[-262 69 99 213 27 -121 64 -40 216 -183 95 -46 -84 135 -156 -218 400 109 -131 160 -145 24 -82 34 134 -168 50 -104 -39 -61 133 166 63 45 34 -84 -98 298 106 226 96 173 64 24 -247 112 176 146 -337 -105]  (100)
[141 34 299 140 57 243 27 63 78 -11 113 -7 -253 37 80 174 120 -170 -276 45 4 -155 98 15 -193 -103 30 95 -24 -17 -39 238 233 -116 51 -16 27 -47 295 187 8 -31 198 -15 103 210 -142 249 111 -390]  (100)
[-4 -132 57 -17 -68 -21 235 -94 -81 170 23 268 383 -35 179 228 9 -116 114 185 190 123 71 163 -146 -119 81 17 -203 166 -159 147 -155 21 -303 72 -52 209 128 -87 -288 61 -88 -257 -9 -303 -124 66 -13 -14]  (92)
[69 -9 -266 -85 131 387 128 -116 -67 112 -64 -51 292 -164 61 74 283 -125 1 -50 -153 214 118 94 -61 78 32 219 -138 -221 -10 -193 -30 -299 188 -481 -109 331 79 -26 -149 22 268 -103 98 -28 53 -60 37 -91]  (86)
[72 -45 -125 -312 123 70 -96 9 -406 -23 -89 191 -181 170 141 -317 -240 102 85 -41 194 24 -132 -39 -63 -80 109 134 -116 -122 137 173 248 -69 -41 69 124 -91 19 400 192 97 7 239 132 3 -129 109 10 149]  (100)
[185 -175 -123 -24 86 142 -50 -58 62 -44 9 62 58 22 53 6 -38 -370 16 -47 64 242 -35 56 -38 -224 -6 295 -167 -360 -197 40 -110 -75 -19 18 -90 231 3 17 -43 117 -358 130 173 -93 125 -217 104 26]  (95)
[-269 78 86 102 40 -155 -18 -220 117 -260 79 -29 -130 103 -317 -153 396 62 -52 225 -240 4 -79 103 15 -183 41 -49 -4 -81 -2 87 79 -76 77 -127 -17 351 32 326 123 191 48 89 -179 97 214 120 -376 -17]  (95)
[-126 -108 -20 -185 63 -408 -107 126 -58 -48 27 -103 -106 -158 71 -533 338 32 -78 -13 -2 -150 -86 143 165 -120 90 -82 196 134 -72 179 -148 266 -262 178 12 221 23 72 -60 21 129 -239 -55 -104 233 11 -143 -4]  (102)
[151 -37 -367 -148 166 381 89 -183 -137 -5 -127 -171 178 -81 -8 54 149 -143 -42 -54 -143 170 92 154 -45 34 42 138 -55 -213 -2 -222 3 -324 204 -483 -130 315 93 -78 -100 68 185 -81 204 -58 97 -105 -6 -29]  (95)
[185 45 205 83 122 277 -47 -9 -9 -107 93 -18 -269 27 12 202 70 -148 -292 39 47 -51 70 74 -139 -105 2 50 -17 29 -104 221 263 -161 86 -43 15 -112 298 145 55 -67 128 45 178 137 -116 188 61 -334]  (102)
[-4 164 -55 -333 109 -89 -115 -27 -44 60 -49 73 144 -28 81 -131 -54 -66 205 91 418 -154 140 219 -264 -25 231 56 -20 -3 -93 10 -193 66 -244 262 -28 300 -86 166 309 49 -141 73 59 -236 -55 -39 -197 370]  (95)
[-224 108 98 153 106 -95 -67 -80 43 -303 69 114 -121 22 -308 -83 396 235 0 124 -63 220 -128 58 136 -168 38 35 -86 60 42 85 68 -74 42 -58 -90 277 49 265 138 179 100 169 -228 -60 192 30 -439 58]  (87)
[105 -41 19 29 -98 -15 29 93 -264 96 16 177 -91 -21 90 -8 -127 143 170 55 -241 134 118 279 5 -159 -199 157 31 160 31 166 103 -111 -123 198 42 222 -77 -215 27 -113 89 97 64 150 69 -107 -1 -109]  (90)
[2 -9 -183 -324 174 182 -72 -32 -321 -28 -88 227 -89 131 199 -309 -206 31 5 62 195 135 -141 -14 -120 -79 -89 177 -195 -156 57 233 269 -76 -83 50 116 -49 61 430 147 22 -89 475 63 31 -165 105 82 224]  (86)
[135 -70 -367 -64 139 465 158 -141 -87 89 -69 -101 315 -104 52 91 279 -159 -36 -2 -109 276 153 118 -75 60 -23 123 -134 -243 -52 -146 -47 -303 134 -501 -109 312 159 -131 -147 -28 235 -115 123 -79 43 -36 51 -74]  (102)
[-112 -23 -230 -105 185 222 98 -274 114 -57 26 -112 -82 -29 20 -354 400 -50 -91 46 -148 -72 -119 254 200 89 47 -270 96 59 -14 129 74 145 144 -123 55 300 209 -65 90 -78 -250 -180 157 328 -26 75 -26 -204]  (95)
[92 346 66 -357 72 -125 -206 104 -40 119 -62 132 102 -10 156 -106 -298 -16 246 -45 324 -241 97 177 -191 142 205 106 -12 165 -74 -123 -182 116 -123 391 -53 231 -96 125 238 154 -1 5 18 -110 -102 -7 -65 409]  (90)
[-165 -15 163 -157 145 -402 -164 166 140 85 102 72 -170 -37 59 -293 83 23 -388 155 -89 -63 230 69 93 46 18 -7 -20 218 76 193 -50 263 -303 219 -110 85 188 -56 -166 163 39 77 -105 237 -4 110 126 185]  (86)
[231 -56 -9 19 -94 -27 34 142 -386 45 -20 130 -131 26 95 21 -260 217 216 -121 -180 126 69 236 110 -145 -101 123 50 248 118 93 87 -108 -63 189 -16 139 -55 -327 24 -37 152 -65 134 58 91 -183 -39 -171]  (90)
[-63 -38 -143 -255 73 -331 -245 136 -161 28 -23 -31 -17 -210 83 -462 196 47 -21 74 17 30 -4 262 150 -69 26 -20 183 85 -186 114 -108 127 -258 183 30 178 -99 62 -4 -72 116 -62 17 -148 239 8 -117 186]  (102)
[91 16 24 -244 136 -21 -204 61 -248 -6 263 201 53 33 48 -413 178 -12 13 -271 166 110 -28 -198 86 60 110 -36 -225 -128 -133 205 -12 223 116 18 156 -314 168 188 207 -126 165 -254 3 3 -37 57 82 -202]  (90)
[-175 3 149 -169 140 -349 -204 169 101 113 145 184 -83 -111 3 -299 219 55 -270 195 -48 39 268 78 25 63 -31 31 -62 193 -25 200 -109 259 -341 248 -42 120 158 -37 -98 57 102 105 -168 170 -15 109 101 274]  (87)
[-3 57 234 68 123 237 4 16 58 23 164 96 -82 -81 85 153 203 -121 -333 138 69 36 191 85 -183 -141 -31 122 -136 -44 -43 306 267 -126 16 -87 -1 -97 216 191 90 -198 85 181 88 161 -145 138 43 -331]  (86)
[140 -164 -62 -110 117 9 -147 -123 -12 -41 13 159 28 -34 -29 71 -79 -331 56 -62 19 272 -11 47 -27 -180 91 396 -200 -313 -210 -41 -98 -149 16 -7 -87 195 -85 94 -67 200 -355 155 221 -99 128 -256 88 87]  (100)
[59 -84 52 26 -220 -199 60 109 -246 301 34 95 -57 10 187 -95 -173 106 205 30 -407 -43 203 292 68 -111 -1 117 109 42 122 124 103 -106 -62 140 81 219 -218 -209 -1 -72 117 -158 152 318 123 -32 47 -290]  (92)
[-103 -52 -64 -302 101 -4 -45 -16 -262 76 -38 188 -93 95 181 -365 -132 33 -31 58 90 -20 -48 -3 -86 -143 128 185 -145 -241 205 211 291 -55 -21 -21 93 -42 -78 469 185 41 -80 301 118 122 -108 76 8 69]  (92)
[166 71 -97 -61 -101 -62 -37 84 -297 123 -51 -16 -65 79 178 -24 -369 92 141 32 -214 35 176 336 -1 -100 -153 86 102 74 36 94 127 -200 -71 156 5 168 -154 -192 124 -88 88 123 159 159 125 -74 -17 -95]  (100)
[76 211 -99 -331 130 87 -50 -17 7 71 -75 48 183 46 173 -81 -108 -140 177 109 472 -175 136 170 -373 71 85 23 -60 23 -153 30 -225 83 -293 290 -15 320 83 129 238 52 -91 120 -8 -213 -167 69 -55 421]  (95)
[78 46 257 94 127 288 11 54 24 -18 138 111 -125 -72 74 211 164 -105 -325 82 92 45 138 46 -169 -129 -36 135 -135 29 -44 273 261 -127 24 -66 -18 -118 283 156 19 -141 151 126 85 111 -168 146 70 -320]  (87)
[92 237 81 -235 33 -42 50 215 87 178 -69 -7 155 70 358 -153 -258 -95 129 -146 376 -365 75 33 -200 60 235 100 -56 48 146 -40 -199 197 -151 295 -144 261 25 82 136 199 23 -120 -27 -88 -135 -10 1 164]  (87)
[-98 -70 43 -97 184 -177 -36 131 109 -6 86 47 -121 8 57 -239 231 33 -323 192 98 24 206 46 -27 24 -118 -92 -52 244 5 296 -125 258 -445 223 -78 164 374 -130 -129 68 76 114 -181 70 -73 151 86 208]  (100)
[40 144 -32 -356 87 -23 22 -60 -7 109 -59 19 171 35 192 -111 -98 -178 193 14 341 -301 115 116 -359 54 182 71 -51 -1 -71 -14 -230 88 -221 209 -12 340 36 149 158 126 -68 -44 36 -144 -141 17 -24 254]  (102)
[153 -235 -4 66 107 222 68 35 175 -28 63 151 74 -70 117 5 115 -378 -56 -150 56 262 -93 -59 7 -252 -42 397 -257 -306 -97 79 -126 38 3 3 -151 244 99 -36 -169 113 -336 76 95 -58 61 -300 190 -108]  (90)
[-58 -123 -62 -169 142 -213 25 220 -34 -81 14 -115 -46 -160 231 -525 278 16 -205 -171 100 -73 -152 29 213 -123 -35 -34 73 180 50 214 -131 339 -238 123 -103 148 186 -51 -159 6 118 -184 -88 -128 150 -107 -26 -97]  (87)
[191 -223 -11 24 114 100 -2 17 39 -85 16 125 -18 -39 63 45 -41 -279 -3 -233 54 260 -123 -40 108 -248 82 395 -213 -231 -37 3 -88 -35 54 0 -182 180 21 -40 -141 216 -330 36 188 -101 123 -354 97 -109]  (87)
[151 -239 72 8 39 11 10 55 96 24 63 159 0 -46 82 -80 31 -314 39 -241 -47 121 -114 -81 96 -207 149 384 -185 -268 -22 -13 -137 79 74 41 -119 213 -11 -8 -173 232 -272 -144 145 2 107 -290 168 -138]  (90)
[124 65 263 77 43 161 -119 37 -3 34 122 45 -240 -13 -15 159 83 -116 -240 133 -29 -85 189 137 -155 -104 102 75 19 -49 -88 196 276 -172 84 -9 63 -101 139 195 123 -102 163 16 188 210 -89 235 37 -279]  (95)
[145 41 216 38 114 230 -57 -55 -41 -100 94 13 -255 6 -27 189 108 -140 -239 68 38 -77 75 81 -187 -103 32 63 -15 25 -129 205 245 -171 69 -45 53 -80 263 205 63 -57 144 33 169 116 -117 200 34 -293]  (102)
[97 -3 -216 -63 169 409 145 -88 -58 -14 -69 -61 209 -157 -6 85 274 -89 -45 -123 -118 197 65 58 -50 -5 19 252 -146 -161 84 -206 -10 -265 228 -468 -186 332 115 -54 -112 60 263 -65 82 -78 62 -181 -31 -89]  (90)
[-2 244 2 -368 113 -61 -75 -35 1 113 -49 99 170 0 190 -83 -182 -118 188 27 335 -215 124 148 -301 86 151 129 -90 42 -78 -28 -179 64 -187 260 -36 292 -36 182 202 119 -118 110 24 -99 -135 -16 -37 323]  (86)
[60 40 -180 -104 81 294 65 -72 -57 174 -35 12 271 -154 24 47 202 -100 9 -36 -263 163 177 102 -58 100 55 248 -133 -211 32 -244 -10 -268 236 -427 -103 311 4 -32 -133 51 306 -123 84 75 52 -61 70 -36]  (90)
[-58 -27 -75 -227 115 -374 -197 178 -80 -65 -30 -149 -137 -170 120 -505 172 46 -142 -51 39 -109 -90 193 232 -79 68 -66 221 177 -70 123 -95 221 -218 194 -53 150 -1 37 -40 24 107 -135 13 -109 243 -26 -124 61]  (100)
[169 8 21 -18 -120 -102 26 172 -289 160 7 75 -113 90 193 -72 -361 159 143 -108 -246 5 160 214 90 -102 -64 123 37 122 208 103 127 -76 -21 181 -22 110 -118 -269 80 -24 105 -20 140 246 78 -141 38 -210]  (87)
[66 168 12 -191 39 47 52 193 91 225 -30 61 217 27 353 -163 -95 -106 182 -66 414 -220 112 55 -217 52 188 101 -91 -46 51 46 -221 176 -218 286 -72 284 23 80 181 69 -29 -63 -36 -103 -144 24 9 165]  (86)
[95 2 -280 -133 170 374 11 -139 -150 64 -81 36 225 -204 -52 105 267 -66 68 -39 -167 311 117 119 -56 99 25 291 -139 -187 -65 -251 -25 -358 192 -444 -83 334 30 -9 -117 44 274 -6 122 -56 71 -99 15 58]  (87)
[-69 59 25 -272 87 -445 -294 172 -113 -61 14 -8 -103 -231 41 -471 121 66 -66 -65 -56 -72 -92 196 220 -57 31 33 175 228 -138 43 -103 223 -142 246 -33 133 -91 72 -48 36 146 -114 -30 -93 258 -87 -111 141]  (90)
[-43 -127 79 -45 -6 -88 229 -104 -123 47 0 264 302 -7 130 242 -109 -36 31 138 248 148 48 151 -95 -234 123 67 -245 200 10 152 -63 -3 -269 47 -161 149 85 -64 -210 127 -195 -99 28 -343 -97 -95 -134 4]  (86)
[-33 -109 -49 -252 125 -398 -193 77 -192 -160 -16 -108 -194 -181 -42 -440 272 71 -50 -64 53 -108 -105 167 164 -119 133 -59 224 214 -118 100 -141 184 -237 167 1 177 31 54 -43 66 157 -227 31 -216 252 -51 -198 73]  (95)
[-242 97 -3 119 50 -25 91 -105 188 -149 47 -63 15 132 -79 -194 313 27 -133 190 -159 40 -73 59 44 -120 -60 -70 -73 -97 69 133 65 -13 31 -140 -87 328 118 233 41 149 49 119 -230 112 135 146 -242 -41]  (100)
[-279 38 65 159 86 -71 191 -137 169 -270 76 -85 -56 138 -123 -185 397 108 -163 82 -101 -2 -153 -1 118 -184 14 -126 -87 36 186 183 67 58 41 -168 -138 300 208 186 30 194 26 2 -237 57 132 62 -346 -203]  (92)
[-244 -37 29 116 95 -73 205 -203 119 -339 68 -122 -134 199 -177 -243 388 69 -153 54 -116 -56 -197 -31 92 -229 29 -151 -65 -10 194 193 70 72 53 -182 -102 300 234 201 51 227 -20 -28 -190 58 139 40 -342 -213]  (102)
[112 135 295 91 89 272 -94 91 29 29 150 156 -154 -109 31 192 184 -66 -225 105 39 5 146 107 -158 -28 -32 100 -55 105 -147 216 226 -98 46 46 53 -89 243 142 59 -169 237 48 66 163 -169 229 84 -240]  (90)
[114 65 55 60 -165 -128 -10 270 -216 200 38 81 -43 -4 202 -126 -222 206 141 -38 -210 25 170 304 146 -144 -61 66 100 142 165 140 114 -19 -44 239 -28 126 -190 -266 149 -153 149 -63 80 187 134 -115 -70 -213]  (90)
[-225 120 150 235 -25 -56 72 22 227 -70 96 48 -23 111 -91 -142 301 93 -85 146 -244 55 -42 22 102 -117 -11 17 -94 -76 142 104 81 7 87 -71 -95 309 62 200 26 179 124 56 -268 207 134 141 -215 -94]  (87)
[-134 94 -204 -29 181 221 38 -62 177 27 37 -72 16 -86 133 -378 418 53 -97 37 0 26 -87 243 281 133 47 -255 67 80 12 153 48 187 89 -39 -8 249 169 -57 150 -145 -151 -120 47 253 -16 112 -76 -149]  (92)
[117 -51 -68 -311 174 53 -44 45 -378 -106 -101 110 -268 195 179 -311 -318 101 -26 -213 211 -65 -215 -126 34 -77 162 127 -121 -21 265 140 260 2 34 43 23 -154 116 334 110 212 3 140 162 18 -138 26 36 25]  (86)
[259 -246 -174 -103 169 142 -124 -84 -81 -120 -15 139 1 -9 -31 42 -47 -307 58 -113 174 354 -73 23 12 -190 57 306 -193 -262 -240 4 -146 -85 -55 31 -86 157 55 -23 -75 166 -356 100 234 -233 100 -262 97 133]  (95)
[71 -113 -34 -46 -158 -198 -30 27 -351 209 44 123 -97 22 34 -107 -139 161 227 93 -313 54 256 348 43 -150 17 53 112 40 72 150 104 -131 -105 148 113 179 -224 -224 149 -133 50 -74 203 224 133 -72 -60 -155]  (95)
